Each row is followed by its group, which names the range that a hidden value of the row falls in. A new part has a new value, new ranges and new names.
[ 137  139  182  111  -30   28 -131 -207   56  254 -534   83  227   13
   90  206   -4  277  -79 -194   43  138 -170  -57   49    7 -138  -71
  144  443 -124  -65  -79  -41 -266  -66    5 -363 -180]	E
[ 306  -11 -159  -42  132   49  -25   -8  282 -329  247 -163   63  -66
  -44 -178  -49 -149  104 -173 -122 -313   37 -471   81    0  -18  114
  -70  -93  -63  316 -385 -342  -11  -32  117  301 -117]	D
[ 364   85   -7  136   77   59  -91   81  340   15 -106 -236  219   -8
   65    2  149  -14  142 -280  -48  135 -132 -437  178  -37 -163  -38
 -199  266 -139  250 -229  -79 -227 -155  121  153 -183]	Y
[  86   30  -75  120   71 -204 -186   83  153  -59  236 -354  366   51
 -159 -249  -26   20   40  111 -199 -200  -61 -290  108  108   83 -239
 -149 -142   18  183 -196 -140 -238  -26  202  349 -216]	M
[ -33   39  298 -195  -98   92  -66 -192   -8 -167 -383  -66 -108 -205
  187  164 -135 -255 -339 -359 -462 -486 -278  165  -61  286   45  216
 -353  -20   70  -64 -138 -130   -4 -402   96 -394  110]	U
[ -54   32  237 -378  -20   33  -44 -289  -51 -136 -252  144 -151 -343
  364   77 -306 -202 -263 -216 -235 -422 -124  290 -108  -20  -52  298
   38  111   38 -245  -53 -164  229 -215   52 -381   36]	T
[ 235 -196  -36  255   15 -187   24 -105  243  -88   37 -454  375 -160
  -84 -247 -115 -108   76  203 -100   18  -55 -212   58  253  287 -253
 -133 -241 -162   63  253   31 -413   59  239  280  -53]	U
[  55  -77  152 -144 -114  -26  -16 -219   17 -246 -209 -224   20 -196
   33    0 -175 -281 -307 -149 -492 -489 -198   54  -24  375  190  119
 -375 -262   30  -38   -4 -105 -155 -288  184 -207   77]	U
[ 181 -128 -181  361  -81 -270  -29  105   24   91 -177 -277  365 -165
 -135 -375 -101   39 -173  225 -259    5   10 -300  128  223  139 -228
   17 -507 -160  322   26  143 -330   50  307  267   49]	D
[  82   -2  -72 -232   71  -69 -144   18 -156   55  -68  161  -87 -273
  265 -251 -119 -208 -211  117 -298 -120   28  -25  -31 -251 -227  152
   81  -93   67  -86  -50  -23  335 -193  202  -24    3]	T
[-224    7 -157  112  158  -31 -157  -43 -197  242  -48  134   27 -130
  -96 -183  -19   75  -48  384 -104 -140   38  -48  -86 -229 -137  101
  348   20  -43  -81  -22  -40  157  -75   54  -37  -22]	Y
[ 339  -93   82  195  151   12  -96  -58  305 -143  135 -283  222   51
  -32 -128   39 -132  240  -10   15   63  -89 -342  -35  153  147 -310
 -208   49    4   70   -4 -208 -235   -9  130  277 -126]	U
[ 151  112  206  -91  162 -259 -239  -30  384 -198   26 -503  441 -185
  339 -124 -223  -22   76 -137  -94  -99 -179   52  184   49  110 -290
 -246  169  -41  -42  -57 -163 -344  -18  220  161 -444]	F
[ -29 -118  -66  102  -78  -71    0   -5 -277  277    8  338  -80  -90
 -103 -281  -81  -41 -109  269  -60  -76   92 -150 -246  -56  -85  -22
  378 -279   77   30  -13   22  342   10   75  111  276]	F
[-127    0  189  -22  147 -147 -166 -102   85 -144 -282 -257  151 -441
  382 -133 -325 -128 -187   27 -255 -281 -149  328   25   59  137  -19
  -48  -66  -63 -128   73  -57 -104 -120  196 -141  -87]	Y
[ -35   20  -95 -157   49   93 -155 -165 -307   11 -104  364 -192    7
 -120  -89  -48  -35 -256  118 -304 -412   36 -122 -163  -66 -156  214
  186 -103  141  -57 -273 -266  277 -172   43 -244   36]	M
[ 253   -2  -58  -28  135   87 -141 -316  158 -294  192 -142  160  286
 -375   17   41   38  119    2 -115 -371  -45 -413  -36  222  140  -92
 -151   76   58    3 -255 -497 -321  -16   26   -3 -317]	D
[ -55 -167  173  258  -34   68    6 -209 -130  126  312  282  -24  259
 -395  -97  -36   22  191  215  218 -192   13 -199 -468  226  205 -300
  317  -85  224  -65  -52 -279  187  143 -116  189  276]	E
[  98  -52  164  370   19 -136 -132  -15  179  109  170 -292  408  202
 -233 -121   35   90  211  124   75   60 -136 -249  -85  269  227 -519
  -90   17   58   64   15  -97 -321   69   89  330  -77]	M
[-190   -3  174  366  211 -112 -109  136  178  206  -26 -118  219 -319
  309 -198 -165   40  202  122  242  146  -60   92  -82 -183   32 -231
  355  162 -119   71   41   34  122   96   48  295   64]	D
[ 198  -16 -109 -221 -110  -21  117 -126   88  -51 -136   19   -3 -339
  167  -62 -170 -140 -168 -196 -189 -211    5 -160  111 -111 -168  396
   98  -16 -195  106 -105    3   94 -127  128  -54   44]	T
[ -55   27  111 -193   -4   71  -56 -125 -129   12 -209  260 -180 -256
  238  -13 -177 -142 -226 -125 -195 -305  -55   91 -126 -105 -151  267
  161   43   44  -69 -162 -121  340 -196   43 -229  142]	E
[ -32  -68  310   44    1   59  -92 -255  -28   12 -249  -41   15  -66
   56   89  -74 -146  -96  -10 -172 -165 -219  137 -201  247  155 -107
 -153   81   88 -242  149  -99  -73 -204   50 -253   82]	U
[ 102  -84 -182  286  -39 -320  -11  119  199  222  106 -494  527 -176
  -92 -307  -17   23   72  297 -100  185  -39 -272  221   -5   59 -190
  -19 -128 -248  160  218  270 -337   19  271  444 -101]	M
[-131   30  152  -15    0  -31 -136 -127 -160  260 -233  141   41 -127
  124    2  -75    6 -145  110 -116  -52 -115  137 -119  -88 -103   11
  154  179   37 -221   75   29  133 -161   53 -212   37]	E
[-342  -42  160  275  149   26 -187  -19 -204  299  213  208  -14  116
 -184 -131   31   24  154  374  106 -107  -48    5 -386  -47   44 -256
  310   78  212 -153   -8 -150  319  -23  -73  149  169]	D
[ 148   24  101  157  148   62 -102 -130  279 -162   86 -167  181   74
 -104    2  -26   51  211 -140   80 -193  -94 -262  -42  140  106 -153
  -22  165  -22  113 -247 -345 -221   27    1  115 -167]	Y
[-182   21   98  322    7 -137 -106   94 -106  328   -5  198  131  -14
  -69 -219 -108  205   50  147  164  -43    9  -84 -210   -9  -16 -274
  460  -87   50  150 -186  -57  168  141   -3  210  132]	F
[  -5   51  -51  385  321   19 -191  150   43  277   -3  266   97  -84
  138 -253  -23  226  261  197  370  255  121 -237 -123 -398 -198 -217
  649  238  -62  169 -231 -161  265  210  -22  278  -34]	M
[ 200   48  254  184   51  221 -106  -38  210   72   83    2   37  283
 -145  154  234  -44  274 -278  103   25 -200 -371 -172  128  -51 -200
 -188  375  128   75 -247 -257  -23 -171  -74  104    7]	Y
[ -35 -141   83   22   32 -153 -122 -161 -200   97 -107   63   79 -194
   94 -246 -217 -107 -173  360 -176  -88  -13  152 -180   42  113 -166
  147 -203   89 -252  245    6   78  -22  176  -57   76]	E
[ 170   31  122  -95  241   93 -154 -177  177 -271  -17   36   -4 -120
  230  -46 -178  -74   66 -149   12 -234  -30  -75  -75  -60    8  -11
   87  180   33  -27 -243 -409   64    0   38  -42 -167]	M
[-123  -48   93  377  -37  185    7 -268 -178  381 -237  363  -19  200
 -382  145  107  255   80  144  208   -4  -51 -193 -317  101   -1  -64
  445  218  -24  -52  -27 -122   12   27 -181 -219  194]	U
[-113  127   85  -84  174  174 -196 -221  -89   20 -246  242 -105  -29
   53  127  -33   73  -86  -60  -96 -295  -85    7 -114 -125 -153  186
  195  321   30 -125 -260 -313  140 -168  -62 -360 -118]	D
[  87   86 -119 -133  109   30 -127   16 -136   83 -238  365 -139 -256
  257 -175 -127    5 -188  -42 -126 -126   90 -121  -13 -335 -335  246
  371   24  -28   94 -310 -135  359  -77   91 -121  -10]	T
[ -54   84  236   14  210  180 -232 -120  -63   13  -34  332 -138   75
   98   32  -43   18   67  -73   81 -196  -64  -25 -283  -92  -88  -92
  226  283  207  -99 -309 -398  304  -64  -90 -124   -6]	M
[ 375   16  232  141  152  -22 -218 -123  246 -111   57  -75  263  215
   11  -72  -37   85  226 -111  156   72  -87 -268 -104  170  122 -516
  -59  181  138    0 -171 -370 -250  125   66  147 -264]	T
[  90  -50  -74  -36  -44 -197  -45  -63  -28   82  -68  -75  173 -196
   39 -232 -150  -43 -134  156 -191 -100    0  -95   28    1  -16  -16
   83 -184  -67   -1   57   38  -45  -32  198   67  -53]	F
[ 286  -68  -17  189  -20 -169  -77 -138  201  -91 -275 -446  412  -89
  -75 -111  -72   15 -109   34 -272  -35 -137 -203  180  322  204 -212
 -270 -163 -165   89  103   -2 -597  -51  264   -3 -205]	U
[  34   45   52   41   99   60 -154  -95 -163  192 -162  409  -75   -2
   53  -83  -56  116  -29   59   72  -31   36 -106 -200 -168 -182  -46
  403  139   84  -49 -200 -203  256   18  -17 -123    8]	T
[  85   76  119   47  237  147 -158 -140   68   98  -45  300  -23   -1
  158   19  -38  115  198  -38  277   63    8 -122 -168 -276 -176  -53
  402  457   20  -92 -199 -305  216   61  -90  -54 -115]	E
[ 352   61  108 -181    8  -29  -48   16  374 -273 -132 -357  161 -285
  375  -20 -117 -256  -88 -449 -286 -151 -176 -162  232   49  -59  119
 -387   85 -111  182 -195  -90 -141 -241  227   69 -140]	M

New part:
[ 175   18  100 -134   87  100 -158 -157  142  280 -277  152   18  -92
  576  -34 -146  383   28  328    1  163  -16   44  341  232   81 -112
 -116  116   24  -16  245  186  202  329   -2  167    7]	sura
[ -86 -142   28  -23 -227 -320  124   -2  169  -49   48  148 -132  244
  -65  -84   20  123   43  189   93  -54   64  -10   59  -81  -61   61
   18 -201  -22  225 -136    8 -127  -89 -109 -192   -9]	guz
[-119   26   85  -82   -4 -251 -166  -92  192   63  -54  355  -92  280
 -107   75   87  269   39  160  180  -49   -6  -64  110  149 -111   -4
 -131  -74    0  206 -185   84 -170   40   47  133  -20]	saz
[ -13  -55  106 -155  -41 -205 -128 -144  351  117  -75  301  -42  314
   84   66   39  338   -7  190  168   30  -10 -105  134  204   11  -40
  -51  -85  -65  209  -78  122  -62  102   33  141   54]	Git
[  69  -57   30  240  -92  110  117  -63  285  -67  -81 -297 -176   12
  311 -162 -140 -182 -212  214 -232  122  130  -16   26 -111   82  -69
 -127  -54  -74 -220  147 -237   95  -14  -15 -355  -38]	guz
[ 136  -18   19  -64 -127   26  -88   18  268    0  -38   71   -5  -90
  150  -55  -64  194  -81   18    8  112   -2    5   23  125  219  -12
   79 -119  -90   50   48  -82  112   89 -136  -64  -95]	gera
[ -23  166  216   57 -382 -119  253   71 -130 -526 -274   37 -401 -615
 -265   95   65 -496 -205 -370  102 -144  -97   21 -554 -264   44  206
  158   -1 -157  154  -62   55  118 -184 -215   21 -274]	givu
[ 177   47  -27   33 -165  207  -33   15  135 -113  -26 -191  -99 -265
   86  -84  -88  -53 -126  -79  -72  116   74 -101  -93   31  271   53
   44  -78  -80  -54  142 -169  213   50 -121 -103 -156]	Git
[ -18  -46 -107  105 -210  -33  -28  118  115 -138   51  -84 -267  152
 -108  -98   66   43  -52  -41  -46  -49  220 -248    1 -143   32  160
 -153 -168   87  181  -73 -102  -37  -38   46 -144 -206]	nevan
[ -54   33  -47  181  -43   39 -158   -7   76    3  -10  -34 -271  194
 -111  -16  120  -16   30   -4   40  -63  150 -161  -42  -26  -59   36
 -256 -100   72   97  -88  -29  -24  -77  216  123  -18]	nevan
[-156  144   74  302 -395 -143  124  265 -134 -490 -243  155 -628 -331
 -317  -41  231 -431  -57 -444   24 -392 -107  233 -521 -429 -216  125
  -41 -115  -49  192 -246   71  -68 -379   99  -32 -172]	givu
[ -94  -71   43  144 -120 -185  -59  -62  179   52   27   44 -242  335
 -127  -63  145  -23   77  130  144 -129   50    0  -30  -43 -130  -24
 -162 -162   13  112 -140   32 -112 -193  214   35  173]	guz
[-224 -141  -16 -130 -122 -504  132   24   14   13   45  394  -12  371
 -163   27   14  388  148  251  170   16  123  -87  224  -25 -164  133
    0 -195   75  463 -304   79 -248   32 -271  -89 -166]	saz
[ -14   -8   48   36   40   29 -105 -185  155  115 -109   78 -176  247
  137   68   28  114   41  180   74   40  110 -179   55  113  -43  -44
 -208  -22   -9  112   14  111   54   69  151  250   87]	Muzam
[ -35   63  -12  304 -130  -42 -156  285  -58 -146  -68  -69 -290 -140
 -331  -11  226 -137  -88 -377  108  -40   94  -41 -258 -174   38  177
 -140 -156  154  216 -238 -111   21 -165   94  137 -258]	givu
[  63   54  -16  313  -32  195 -232   87  111    1 -101 -177 -357   47
   -4 -109  143  -91  -87 -150  -24  -44   79  -65  -73  -75    8   16
 -276  -70   98  -11  -10  -77  101  -81  323  106  -28]	givu
[   2   40   78  205 -318  -41   92   93  279 -312 -172  -96 -421 -117
   67 -165   37 -273 -258  -85 -161 -180  -21   77 -183 -261  -21   22
  -90  -67  -98  -91   11 -110  -27 -165  108 -358 -123]	gera
[  97  102  -23  219  -88  171 -216  156   -6  -89  -48 -223 -231 -233
 -146  -53  112 -139 -126 -245   21   29  135 -148 -164  -61  164  146
 -168  -70  119   29  -10 -150  145  -42  115  100 -230]	sura
[ -42  -63  -30  241 -149 -223  -87  366   38  -35  -37  -54   25 -175
 -280  186  222  -28  -77 -423  219  183  250 -102 -381  -92  264  201
   12 -258  162  422 -350 -113   64 -137 -128  321 -336]	gera
[ 319  -44  -73  146  -20  509   25 -154   -2  272 -277 -429 -125 -253
  764  -77 -173  -13  103  144 -152  242  208  -78   67   44  241 -128
 -144   88   27 -121  470  157  541  190  132  294  156]	nevan
[  77   -3  -21   53 -176  -31  -49  170   98 -103  -19  -77  -10 -229
 -119   71   49    7 -114 -246   90  159  157 -154 -220    3  295  155
   69 -164   20  219  -97 -129  134   -1 -184  102 -285]	Git
[ -23   77   44   66 -181   14   75   15  119 -298 -120   59 -296 -135
   18  -37  -54 -114 -172  -16 -126  -53   45  -72 -121 -117    0   70
  -53  -46 -105   19   -1 -103    6   -6 -106 -209 -231]	Muzam
[  75   55   -5  132 -197  120    4  102  127 -247 -109 -143 -307 -188
   75 -123  -32 -118 -220  -82 -167  -14  110 -128  -75 -156   98  115
 -108  -46   -5  -23   77 -153   90   18  -17 -236 -277]	sura
[ -53   14   40   36  -39 -137   64  -31   84   -6  -88  107  -70   17
  144 -152 -135  136  -45  294  -88   50  -16  138  253  -18  -88  -29
  -65  -26  -15  -47  -15 -110  -84   69 -171 -336 -129]	Git
[-178   74  -39  308   53  -56 -326    4   70   86   99   85 -290  409
 -436  -16  281  -40  134  -66  191 -172   32    7 -102   34 -208  -42
 -309 -185   77   94 -317  -76 -185 -275  386  233  161]	Git
[  28   41  288 -417   50 -297 -265 -265  524  184 -266  605   92  200
  293  200  -15  561 -114  317  228   59 -151  -82  261  432   47 -107
  -42   82 -127  171    0  269  -89  340   -3  264   -6]	saz
[ -20  -25   16   64 -154  -95  127   21  168 -144  -22   56 -122  -21
   90 -168 -131   29 -102  172 -129   28  -10  127   82  -78   -3  -11
   36 -119 -104  -42  -21 -190  -50  -17 -222 -428 -136]	gera
[   3  181  -59  403  111  251 -480  145  -28   55   15 -127 -277  -22
 -328  -24  254 -137    5 -290   98  -53   75  -21 -204   42   14   13
 -336 -109  152  -33 -168 -185   48 -170  382  328  -42]	sura
[ 142  134  151  -57 -123  139  109 -143 -110 -226 -101 -133 -104 -497
 -111   51 -116 -257 -140  -88   95  156  -29 -135 -236   56  228  135
  160   29 -151  -11  139  -82  278   56 -313   61 -170]	givu
[ 177   84    5 -207   48  154 -261  -85  196  131  -67  230   99 -134
  298  -48 -166  435    1  204  -27  152  -39    8  270  321  193  -75
    0   -1  -60  -50  160  -45  117  308 -158   -2 -125]	nevan
[  87  -14  -70  -21  -31  145 -133  -48  182   26   25   30  -69   95
  100   -3  -52  210   -3   59  -20  123  144 -205   53  139  156   13
  -67 -118  -33   99   42  -78  110  123  -51   62  -88]	nevan
[ 101  148   87  103   33  137 -363  -33  203   54   -8  -10  -38 -150
 -181   70  117  -60  -78 -161  179   64  -49    1 -225  240  211  -50
  -59  -81  -66  -71  -52 -140  109  -61  124  287   22]	gera
[ 144  -22   -6  -28  -96   65 -189   57  303   -3   51   31   46  -58
  -38   55   22  161  -96 -155  102  176   65 -122 -150  194  338   29
   99 -200  -89  139  -47 -148  147   44 -123  129 -113]	gera
[-105 -106   36   11  -76 -231   70  -75   60   -4    5  120 -214  374
 -107  -60   35  166   29  201  108   -2   93 -173  172  -52 -148  108
 -113 -122   53  274 -134   47  -94    6  -29  -57  -34]	givu
[ 107  -69  -60  141 -360    0   52  224  281 -231  -32 -215 -289  -81
   88 -237   10  -57 -231 -119 -174  -54  121  -70  -44 -242  159  128
  -38 -166   15   29   43 -182   44  -66    8 -415 -246]	gera
[ -36  161   98  262 -352  -23  -20  135  116 -373 -129    1 -484 -320
 -195 -135  150 -451 -127 -242  -38 -351 -140  271 -422 -260  -79   -6
  -57  -96 -125 -136  -73  -93  -61 -353  179 -208  -33]	guz
[  39   -8  -21  114 -171   47    9   81  148 -189  -47 -103 -290    6
   28 -132  -13  -20 -177  -16 -124   -2  131 -172   11 -140   52  124
 -120  -92   19   57   21 -138   38   19  -10 -236 -231]	sura
[ -89  -43  105   38 -121 -269  -57  -62  204   40  -35  174 -169  228
  -59  -49   97   62   35  191  145 -120  -16   69   34   -1 -121  -28
 -113 -113   -6   97 -125   55 -147 -111  111  -27   95]	guz
[-168   26   70  258 -242 -202   81   64    6 -251 -123   -6 -585  187
 -225 -183  175 -235  -78  -12   -5 -316    4   -5  -47 -352 -325  122
 -262  -66   76  103 -152   33 -180 -239  259 -226  -57]	givu
[ 205   -9  -77   57  -50  296  -54  -60  164   67  -26 -206  -56  -93
  322 -166 -167  102  -42  124 -152  179   85  -46  134   92  215  -58
  -29  -58  -57 -134  227 -153  238  131  -67 -140  -31]	Git
[ 184  -17   -7 -145   17  206 -243 -111  315   78   15  158  -16  110
  163   33  -59  357  -32   37   49  166   39 -205   61  307  250  -32
   19 -120 -118  118   89  -30  186  209  -55  189  -16]	sura
[ -96  -51  -14   85 -107 -121   34  -80   82  -10  -12  -10 -246  300
  -62  -37   57   26   41  151   50  -47  157 -190   61  -73 -115   63
 -188  -98   47  166  -79   32  -67  -52   99   -7    3]	saz

[   9 -168  -19 -136   55  307  190   14 -472  381 -269 -303 -426  -91
  148  273 -220  -75 -185 -170  349  -93  167 -128   22  380   60 -132
  -83 -321 -156   24  -22  -30 -168  -58  445  165  -59]	<82>
[ 118  263  135 -208  -59   27  -22  322 -107  174   -7  546 -138  -75
  532  100   96  457  162 -283  -82 -238  -29   61   70 -293  -84 -421
  198  197   15  238  -79 -140  -54  158 -324   76   81]	<82>
[ 439  142   86  273  -16  -97  -90 -305  342 -288   69  370  426  189
 -124  -57  159   45   51  158  243   63   -4   40  309  306  -87  111
  133  268  354  163 -111   23  301 -157   21 -409  229]	<96>
[  14 -100  167  409 -129 -134 -425  -69 -235   27  -94 -332  140  364
 -164  158   44 -260   14 -349  306 -305   61   -6 -107  -20   39 -251
   15  -88  286 -205  321 -288 -147 -105  397  292  188]	<94>
[ 274    3 -203  336  -18 -157  -26 -274  316 -281   71  311  290  204
  101  102  -13  119  -42  183  234  -24 -110  -50  421  -72  -54   53
   52  292  501   15  -49  -65  222 -248  -37 -363  167]	<96>
[ -30   66   12  -10 -359 -330  190 -336  374 -358  -89  319  140  103
  227 -133  142  282  137  -72 -208  -15 -168  -64  213 -146  -70  -99
  248 -248 -177   10 -415  400  351   68  -43 -116 -157]	<90>
[-189   91   75 -235  141   36 -143  135 -405  151 -356  201 -265 -141
  595  232   24  515   54 -121 -177 -169 -171  284   43 -185 -189 -204
  317   18   56   47   -9 -112  -18  224   40  -39  -51]	<89>
[ 445   -6  160  273  -56  -92 -236 -296  304 -299   97  642  428  166
  -44 -166  141  153  214    3  158  -12  -67   38  297   44  -94  157
  130  148  202  134 -165   30  364 -354 -151 -276  124]	<89>
[-263  233  -15 -243   72  -26  -35  130 -414  218 -411 -116 -270  -95
  569  326   20  417  -90  -70 -130 -108 -124  287    2   16 -176 -326
  368   71  188    5   24 -140  -99  440  207  -82   40]	<96>
[-207  138  363  124 -211 -243  -38 -134  356 -225  143 -493 -262  -19
 -106  247  236 -205   -8  117 -347 -193  -59 -107   55 -209 -100 -125
 -309 -172 -166  -86 -211  329 -118  453  133  380  -29]	<88>
[  77 -265 -179  -84  -16  253  247   47 -369  382 -129 -165 -432  -88
  255  307 -270  -38 -191 -225  401 -148  105 -236  154   89  105 -175
 -220 -288  -87  -16  -61  -94 -199 -219  262  211 -102]	<88>
[-195   77  139 -285  376  283  107 -207 -318  358 -201 -244 -308 -489
  483  321 -221  433 -151  216 -148   27 -236   69 -132  114 -276  119
  211 -129 -126 -337 -294 -168   92  471   40  196  -13]	<89>
[-185  120  320  137 -141 -248  -11 -145  321 -227  120 -318 -152   14
  -81  194  221 -133   93   88 -263 -229  -90 -155   65 -261  -49 -113
 -233 -244 -246  -12 -115  346  -77  399  111  363  -29]	<96>
[ 430   96   20  332 -135 -171 -120 -431  430 -259  121  295  507  185
 -128  -82  100    9   34  188  220  139  -76   26  359  268 -127  191
   93  215  380   27 -224   26  340 -184  -19 -380  227]	<96>
[ 289 -218 -110  -15  269  105  -20  -51 -160   84 -138  302  -52 -110
  144  227   66  115   31  158  358  -30 -147  154  580   81  -70  264
 -280 -108   40  357   40   94  -60 -272  208 -350  -98]	<89>
[ -57   96  537   91 -133 -103 -226  -26  186 -133  129   18 -105   -1
  -90   22  225  -63  279  -94 -274 -268  -19  -73  -28 -247  -82  -81
 -165 -234 -394  101 -106  284  -35  232  -34  431   -7]	<81>
[ 342 -211  -93    7  212  158  -69   96 -184  135  -44  627  -86  -69
  257  162  -14  203  181  -17  360 -150  -69   12  528 -143   19  114
 -224  -55  -23  458   93   39  -62 -435  -40 -196  -52]	<89>
[  73 -276   28  -96   82  303   51   64 -452  344 -187   48 -322  -81
  198  165 -210   31   -3 -262  324 -185   82 -113   80   81   44  -57
 -128 -349 -264   71   15  -48 -127 -245  240  217 -110]	<81>
[ 118   58  464  266 -162  -98 -318  -13 -173  -11  -52 -396  118  322
 -336   69  270 -330   21 -477  271 -323  188  -17 -311  226   60 -388
   40 -144   96 -141  218 -221 -144  107  438  399  173]	<82>
[ -28 -295 -240  -58  176  223  193 -132 -495  395 -285 -228 -280 -121
  276  329 -306   57 -154  -87  443  -90  -45 -148  146  155   63    2
  -63 -411  -94  -82   46  -97 -115 -145  403  124 -100]	<90>
[  -1  214  189 -233  251  232  167 -119 -137  396   12 -107 -150 -418
  364  244 -132  333  -57  118  -33   -9 -153  -73 -121  109 -189  -13
  129  -78 -177 -190 -273 -163   37  488 -112  285  103]	<96>
[  21 -177 -129  -53    8  235   99  -54 -461  478 -213 -203 -330 -105
  244  290 -304  -18  -94 -156  374  -67   81 -182   94  232   77 -104
  -58 -341 -103    5  -18  -71 -153 -131  305  223    0]	<82>
[  96  288  272 -275 -141  -11  -84  219 -184  254 -117  257  -51  -92
  369   36  202  334  119 -317  -88 -119  -38  231  -20   26 -172 -346
  217   30  -77  149 -160 -100  -63  324  -85   65   55]	<82>
[-152  159  269  141 -145 -207  -86 -166  211  -89   80 -260 -167  -26
    7  226  133  -79  124   87 -218 -167  -62 -168   62 -174  -27 -129
 -121 -207 -162   28 -119  285  -58  339   61  365   54]	<82>
[-111   95  152 -272   48  -27 -178  -37 -436  299 -396  -41  -55 -183
  412  149  120  379   42 -152  -72   -9 -229  403   12  137 -256  -75
  292 -206  -50  -45 -118  -92  -11  344  229  -35  -61]	<89>
[ 322   75  -86  327  -50 -127 -126 -292  262 -202   51  351  331  191
   40   43    8   91   51  154  232   27  -49  -34  359   96  -47   65
  133  252  428  107  -59  -25  246 -236  -36 -325  233]	<96>
[ 307  100 -142  328   11 -112 -151 -195  176 -145   57  460  173  142
  178  171  -18  169  116  140  239  -51  -24 -121  393  -54   46  -50
  142  298  475  248   28  -41  174 -288 -140 -250  260]	<88>
[-146  130  100  138 -150 -205  -57  -82  189  -58  104   16 -280  -51
  228  289   38   71  199   67 -216 -220  -73 -273  189 -420   56 -209
 -103 -150 -119  165  -94  292  -68  170 -138  360   42]	<88>
[ 194 -125  287  312 -165  -53 -341   27 -123   49   76  -33  188  301
 -171    5   95 -207  104 -488  318 -352   75  -70 -114 -129   36 -255
  -92 -117   68 -150  195 -288 -118 -186  166  382  123]	<90>
[ -71  155  110  -27 -421 -277  111  -47  348 -360  -44  297  -49  175
  249  -81  173  221   98 -159 -317 -139  -29  -19  155 -245  -81 -301
  171  -16  -79   87 -320  325  188  120  -92  -59  -92]	<96>
[ -88 -210 -113 -136  198  302  212   -2 -516  338 -330 -311 -418 -109
  245  336 -262   30 -226  -79  332 -120   60  -72   54  258   18  -72
  -49 -286  -94  -45   56  -84 -156  -21  469   87  -89]	<94>
[ -10  -41  311  315  -92  -72 -425  -57 -301   15 -174 -250   88  325
 -172   93   87 -206  100 -382  233 -306  119    9 -209   97   48 -264
  136 -161  117  -99  302 -186  -92  -48  416  316  166]	<90>
[ -46 -336 -176   38 -132  232   17  182 -420  361 -150 -246 -462   77
  226  296 -344 -155 -205 -275  315 -220  143 -120  171  -60   40 -188
 -306 -170   30  -76   73 -159 -308 -304  313  216  -61]	<96>
[  84  -70  398  268  -60   14 -331  213 -184 -149  -32  -51   -2  389
 -179   46  175 -192   41 -502  203 -485  199    4 -217 -127   42 -394
  -24   55  129  -62  335 -275 -157 -119  277  299  106]	<90>
[ -37 -313 -134  -59   55  255  102  -52 -518  410 -287 -246 -337  -67
  207  262 -305  -39 -132 -181  384 -105   46 -110  104  194   44  -26
 -113 -416 -159  -57   27  -62 -156 -191  427  177 -104]	<90>
[ -64  -58  -72   42 -349 -369  135 -404  319 -336 -122  249  125   98
  239  -77  110  252  131  -59 -161  -14 -233  -63  285 -221  -56  -28
  175 -351 -151  -46 -388  400  325  -26   20  -94 -213]	<81>
[ 393  -91    4  -49  201  119   16   55  -79  124  -42  322   40  -74
   30  143  149   32   50  102  389  -32  -70  167  541  190  -85  202
 -329  -41  -30  446   41   89 -112 -168  177 -341  -26]	<90>
[ -86  201   26 -212  -18    7  -55  246 -273  234 -198  233 -214  -83
  565  209   14  419   54 -175 -104 -176  -90  176   87 -197 -138 -339
  220  106   71  133  -16 -126 -109  249  -71    8   48]	<96>
[ 194 -235   25  -74 -130  250  132   80 -321  403  -48 -127 -346  -57
   85  183 -158 -156  -98 -348  399 -149  173 -202   96  179   92 -176
 -286 -336 -208   41 -105  -63 -213 -236  238  300  -79]	<88>
[-216   88  -80   -2 -382 -311  206  -85  347 -437 -110  196 -164  188
  371   34   74  272  -13  -59 -351 -155  -81  -56  224 -372  -68 -308
  175   10   36   -2 -297  331  187  106  -40 -124 -145]	<96>
[-243  -73  -57   68 -300 -253  -50 -164  182 -337 -164  292 -210  111
  399   56  -26  290  132  -15 -363 -134 -139  -24  290 -447  -76 -107
  138 -121  -32   38 -255  365  201  -99  -62  -50 -169]	<89>
[ 450  217  159  245  -97 -141 -115 -355  374 -289   67  340  409  153
 -125  -70  216   58   68  126  169  108   14   45  255  379  -90   62
  207  256  354  157 -221   56  345  -99  -12 -369  239]	<88>
[ 320  -49 -159  -57  230   55  139  -78 -127  196 -118   36  -17 -136
   94  311  116   27  -86  201  458   47 -114  111  541  310  -40  154
 -266  -93  111  342   21   60 -131  -35  308 -348   -8]	<82>
[  19  116   24   33 -511 -312   11 -215  320 -129   10  375  124  103
  280 -130   55  230  221 -165 -211  -10 -114  -81  222 -214  -72 -172
  191 -177 -138   56 -406  309  239    9 -202   30  -34]	<96>
